Below is a small trained network, with its code and all its weights. Each question gives an input and a class and asks what happens when units are switched off, that is, made to give their printed mean instead of their output.

import numpy as np


def w(rows, s, z=0):
    codes = np.array(rows[::2]) - 128.0
    scale = np.full(codes.shape[1], s)
    scale[-1] = z or s
    return codes * scale


def f(y):
    return np.maximum(y, 0)


def log_softmax(a):
    a = a - a.max(-1, keepdims=True)
    return a - np.log(np.exp(a).sum(-1, keepdims=True))


def net(x, mask):
    res = np.array(x, float).reshape(1, 6) / 4 @ E
    y = f(res @ A[0][:, :-1].T + A[0][:, -1])
    res = res + np.where(mask, y, B[0][:, -1]) @ B[0][:, :-1]
    return log_softmax(res[-1] @ U[:, :-1].T + U[:, -1])


A, B = {}, {}
E = w([
[87,165,234,179,148,230,189,100,158,69],'x0',
[142,124,137,139,135,109,144,132,127,123],'x1',
[123,141,128,131,122,128,107,140,121,110],'x2',
[80,98,102,177,32,65,143,4,177,64],'x3',
[60,136,64,46,147,104,222,203,183,46],'x4',
[133,127,137,128,128,120,131,132,136,126],'x5',
],0.011)
A[0] = w([
[83,78,147,140,32,121,134,88,150,118,102],'neuron 0',
[100,116,120,174,89,79,124,52,152,72,114],'neuron 1',
[105,125,103,98,118,126,175,166,122,91,37],'neuron 2',
[148,137,139,165,161,128,80,89,111,146,56],'neuron 3',
[99,147,105,79,141,119,170,159,160,105,49],'neuron 4',
[164,104,72,70,117,84,89,126,127,155,2],'neuron 5',
[173,152,167,83,254,203,116,242,87,191,123],'neuron 6',
[128,132,130,142,131,118,144,125,118,144,95],'neuron 7',
[142,128,130,128,142,133,121,128,131,115,34],'neuron 8',
[121,135,166,145,148,165,148,114,134,103,32],'neuron 9',
[217,130,209,215,125,161,46,81,79,198,70],'neuron 10',
[92,163,248,167,151,241,182,106,162,71,29],'neuron 11',
[152,119,155,157,94,134,105,84,92,166,89],'neuron 12',
[66,145,76,79,169,125,206,186,160,78,101],'neuron 13',
[173,103,60,94,115,46,77,152,119,165,20],'neuron 14',
],0.0092,0.0041)
B[0] = w([
[90,164,65,157,96,110,141,124,158,77,177],'neuron 0',
[112,185,104,190,92,126,172,92,161,105,190],'neuron 1',
[131,124,161,119,162,139,104,137,136,101,160],'neuron 2',
[112,113,141,112,158,142,116,143,146,112,157],'neuron 3',
[151,75,162,106,143,164,110,119,146,112,168],'neuron 4',
[150,158,122,137,127,108,133,174,87,185,168],'neuron 5',
[59,193,77,208,47,75,211,16,181,81,250],'neuron 6',
[129,99,128,117,114,126,120,114,121,121,130],'neuron 7',
[134,132,96,113,126,140,124,115,141,142,128],'neuron 8',
[101,131,87,107,130,96,99,149,91,168,153],'neuron 9',
[133,74,178,69,199,185,95,139,174,59,220],'neuron 10',
[193,138,102,101,95,68,98,198,1,252,217],'neuron 11',
[134,78,154,106,158,131,113,128,178,103,169],'neuron 12',
[150,68,183,87,195,190,68,142,200,95,205],'neuron 13',
[164,119,109,120,103,114,129,194,56,197,186],'neuron 14',
],0.009,0.021)
U = w([
[77,163,97,216,46,107,173,31,174,88,249],'0',
[139,72,182,64,240,191,87,140,179,83,42],'1',
[170,128,108,115,93,98,108,198,20,252,104],'2',
],0.011,0.0015)

Each question gives the input, the list of numbers given to net, and the class t.
The units are the neurons (one row each of A and B). Each row of codes is followed by its name. A weight is (code - 128) times the scale printed after its matrix; where a second scale follows, it is the last column's (A, B and U).
mask holds one flag per neuron, in row order. A switched-off neuron (its flag False) gives its mean, the last column of its row in B, instead of its output. The means were averaged over made-up inputs and are rounded, as every weight is.
A unit's drop is (log p(t) with every unit on - log p(t) with that unit switched off) / (log p(t) with every unit on - log p(t) with every unit switched off).
The circuit of an input: a set's keep is (log p(t) with only the set's units on - log p(t) with every unit switched off) / (log p(t) with every unit on - log p(t) with every unit switched off). Starting from the 12 units with the biggest drops (on a tie, the unit counted first), units are removed one at a time, each time the one whose removal leaves the highest keep (on an exact tie, the one counted first), for as long as the keep stays at least 0.8.
circuit, biggest first: the units of the circuit, biggest drop first
most important unit: the unit with the biggest drop
k most important neurons: the k neurons with the biggest drops, biggest first
drop of u: that unit's drop, to one decimal
input [7,5,-7,-7,-3,-4], class 0: circuit, biggest first => (neuron 6)
input [8,-7,2,-8,-8,7], class 0: 3 most important neurons => (neuron 6; neuron 13; neuron 14)
input [-1,-6,5,2,-3,-3], class 1: 2 most important neurons => (neuron 6; neuron 11)
input [-8,-1,-3,2,8,0], class 1: 3 most important neurons => (neuron 13; neuron 11; neuron 4)
input [-7,1,7,5,5,-5], class 2: 3 most important neurons => (neuron 6; neuron 14; neuron 10)
input [-7,6,7,-7,5,-1], class 0: 2 most important neurons => (neuron 6; neuron 11)
input [1,-7,4,4,6,3], class 1: 2 most important neurons => (neuron 6; neuron 13)
input [8,6,5,-3,7,7], class 2: 2 most important neurons => (neuron 11; neuron 10)
input [-5,-5,-7,2,-3,8], class 2: 2 most important neurons => (neuron 6; neuron 13)
input [-1,-1,4,4,-6,-8], class 1: 2 most important neurons => (neuron 6; neuron 10)
input [7,7,-6,4,6,-2], class 2: 2 most important neurons => (neuron 11; neuron 10)
input [6,7,-6,-6,-6,5], class 0: 4 most important neurons => (neuron 6; neuron 13; neuron 14; neuron 4)
input [-1,-5,-5,4,7,-1], class 1: 2 most important neurons => (neuron 6; neuron 13)
input [7,-5,4,7,-8,-1], class 1: circuit, biggest first => (neuron 10)
input [4,-2,1,3,2,4], class 2: 2 most important neurons => (neuron 6; neuron 11)
input [-3,6,3,0,2,5], class 2: 2 most important neurons => (neuron 10; neuron 6)
input [7,7,6,-5,6,5], class 2: drop of neuron 10 => 0.5
input [6,2,3,-3,0,-1], class 2: drop of neuron 11 => 1.4
input [1,-5,5,-7,-6,-1], class 0: drop of neuron 6 => 3.1
input [-6,-2,2,-5,-8,2], class 1: most important unit => neuron 10
input [-2,1,-6,-6,-4,-8], class 0: drop of neuron 6 => 1.5
